Below are the code and all the weights of a small trained network. Each question names an input and a class and asks about switching units off, where a switched-off unit gives its printed mean instead of its output.

import numpy as np


def w(rows, s, z=0):
    codes = np.array(rows[::2]) - 128.0
    scale = np.full(codes.shape[1], s)
    scale[-1] = z or s
    return codes * scale


def f(y):
    return y / 2 * (1 + np.tanh(0.7978845608 * (y + 0.044715 * y**3)))


def log_softmax(a):
    a = a - a.max(-1, keepdims=True)
    return a - np.log(np.exp(a).sum(-1, keepdims=True))


def net(x, mask):
    res = np.array(x, float).reshape(1, 3) / 4 @ E
    y = f(res @ A[0][:, :-1].T + A[0][:, -1])
    res = res + np.where(mask, y, B[0][:, -1]) @ B[0][:, :-1]
    return log_softmax(res[-1] @ U[:, :-1].T + U[:, -1])


A, B = {}, {}
E = w([
[161,169,126,239,108,135],'x0',
[161,160,109,159,118,2],'x1',
[117,22,97,158,145,124],'x2',
],0.0057)
A[0] = w([
[127,128,131,134,121,124,169],'neuron 0',
[124,20,126,131,130,123,188],'neuron 1',
[129,154,132,147,128,113,232],'neuron 2',
[135,122,121,117,127,140,154],'neuron 3',
[126,139,126,118,132,138,159],'neuron 4',
[124,134,126,136,129,124,250],'neuron 5',
[141,119,126,252,126,91,175],'neuron 6',
[133,125,132,138,119,109,158],'neuron 7',
[127,132,127,125,132,131,108],'neuron 8',
[129,121,129,127,128,132,99],'neuron 9',
[121,146,135,146,120,233,152],'neuron 10',
[121,117,131,114,127,121,130],'neuron 11',
[129,125,128,127,128,129,66],'neuron 12',
[131,118,129,126,126,131,134],'neuron 13',
[132,114,131,127,125,132,149],'neuron 14',
[127,131,128,136,125,121,224],'neuron 15',
[128,117,131,127,120,117,182],'neuron 16',
[127,138,126,134,131,125,193],'neuron 17',
[133,102,129,124,126,147,151],'neuron 18',
[124,138,126,122,134,135,155],'neuron 19',
[122,98,129,93,121,51,197],'neuron 20',
[126,149,127,145,127,116,244],'neuron 21',
[115,44,129,124,131,210,180],'neuron 22',
[132,129,124,119,129,136,143],'neuron 23',
[133,110,130,124,125,138,148],'neuron 24',
[129,134,126,130,131,129,169],'neuron 25',
[133,115,127,125,126,137,128],'neuron 26',
[116,130,132,57,126,178,197],'neuron 27',
[134,185,135,151,130,110,198],'neuron 28',
[131,127,127,132,121,118,119],'neuron 29',
[127,126,128,129,125,125,190],'neuron 30',
[125,137,126,127,133,131,157],'neuron 31',
[117,105,129,65,133,121,176],'neuron 32',
[127,128,130,130,130,126,157],'neuron 33',
[134,119,125,122,128,137,158],'neuron 34',
[130,121,129,125,125,133,124],'neuron 35',
[127,128,129,132,124,123,197],'neuron 36',
[133,169,133,146,128,113,200],'neuron 37',
],0.02,0.0025)
B[0] = w([
[127,157,134,126,136,120,137],'neuron 0',
[57,108,61,150,83,54,210],'neuron 1',
[134,200,124,101,127,115,171],'neuron 2',
[118,149,155,130,142,123,133],'neuron 3',
[139,138,152,121,124,133,134],'neuron 4',
[128,209,164,119,147,109,154],'neuron 5',
[192,121,77,207,197,155,255],'neuron 6',
[121,147,105,120,137,135,144],'neuron 7',
[132,114,125,127,121,134,125],'neuron 8',
[121,111,121,131,128,130,124],'neuron 9',
[150,114,94,70,232,155,199],'neuron 10',
[124,116,125,148,132,126,132],'neuron 11',
[128,97,112,131,121,134,120],'neuron 12',
[119,133,133,133,136,120,129],'neuron 13',
[113,147,138,133,140,116,132],'neuron 14',
[124,196,150,122,144,114,149],'neuron 15',
[123,165,137,136,146,116,140],'neuron 16',
[132,164,139,119,131,121,142],'neuron 17',
[90,143,138,127,144,114,141],'neuron 18',
[137,138,146,122,124,131,133],'neuron 19',
[155,162,92,174,173,128,194],'neuron 20',
[134,208,141,107,135,110,167],'neuron 21',
[2,126,133,82,163,80,221],'neuron 22',
[129,137,147,127,132,127,130],'neuron 23',
[106,145,142,132,142,115,134],'neuron 24',
[131,146,136,124,130,125,135],'neuron 25',
[111,129,131,131,135,124,130],'neuron 26',
[132,96,194,159,128,185,194],'neuron 27',
[144,132,59,85,75,129,194],'neuron 28',
[125,113,100,125,124,140,131],'neuron 29',
[123,165,144,128,139,120,139],'neuron 30',
[135,139,139,122,125,128,133],'neuron 31',
[112,118,163,199,158,115,176],'neuron 32',
[127,139,132,128,131,126,133],'neuron 33',
[115,153,151,131,143,120,133],'neuron 34',
[122,127,132,129,134,127,127],'neuron 35',
[124,169,140,125,138,121,141],'neuron 36',
[140,146,85,97,96,127,177],'neuron 37',
],0.043,0.0085)
U = w([
[199,152,89,134,151,151,186],'0',
[130,50,102,115,66,123,55],'1',
[115,92,171,112,151,161,134],'2',
[135,144,127,61,1,86,164],'3',
[75,107,112,140,124,36,106],'4',
[143,99,132,103,70,143,6],'5',
[172,118,163,175,95,145,133],'6',
],0.0079,0.0016)

Each question gives the input, the list of numbers given to net, and the class t.
The units are the neurons (one row each of A and B). Each row of codes is followed by its name. A weight is (code - 128) times the scale printed after its matrix; where a second scale follows, it is the last column's (A, B and U).
mask holds one flag per neuron, in row order. A switched-off neuron (its flag False) gives its mean, the last column of its row in B, instead of its output. The means were averaged over made-up inputs and are rounded, as every weight is.
A unit's drop is (log p(t) with every unit on - log p(t) with that unit switched off) / (log p(t) with every unit on - log p(t) with every unit switched off).
The circuit of an input: a set's keep is (log p(t) with only the set's units on - log p(t) with every unit switched off) / (log p(t) with every unit on - log p(t) with every unit switched off). Starting from the 12 units with the biggest drops (on a tie, the unit counted first), units are removed one at a time, each time the one whose removal leaves the highest keep (on an exact tie, the one counted first), for as long as the keep stays at least 0.8.
units of the circuit, in order: the units of the circuit, biggest drop first
most important unit: the unit with the biggest drop
k most important neurons: the k neurons with the biggest drops, biggest first
drop when u is switched off: that unit's drop, to one decimal
input [-4,7,-4], class 0: most important unit -> neuron 20
input [-4,7,-7], class 3: units of the circuit, in order -> (neuron 6; neuron 28)
input [-6,6,-2], class 0: 2 most important neurons -> (neuron 22; neuron 1)
input [1,-4,-5], class 2: 2 most important neurons -> (neuron 6; neuron 20)
input [-2,7,6], class 0: 3 most important neurons -> (neuron 22; neuron 20; neuron 6)
input [-8,7,0], class 0: 3 most important neurons -> (neuron 22; neuron 20; neuron 1)
input [-5,5,-1], class 0: 3 most important neurons -> (neuron 22; neuron 1; neuron 20)
input [-8,1,-3], class 6: 2 most important neurons -> (neuron 22; neuron 10)
input [1,-5,-6], class 2: 2 most important neurons -> (neuron 6; neuron 27)
input [-3,6,-7], class 3: 3 most important neurons -> (neuron 6; neuron 10; neuron 28)
input [5,7,8], class 0: drop when neuron 6 is switched off -> 0.2
input [0,-5,-2], class 2: drop when neuron 30 is switched off -> 0.0
input [-2,-3,-1], class 2: drop when neuron 27 is switched off -> 0.1
input [-8,-8,-3], class 2: units of the circuit, in order -> (neuron 27)
input [-3,7,-3], class 0: drop when neuron 20 is switched off -> 0.6
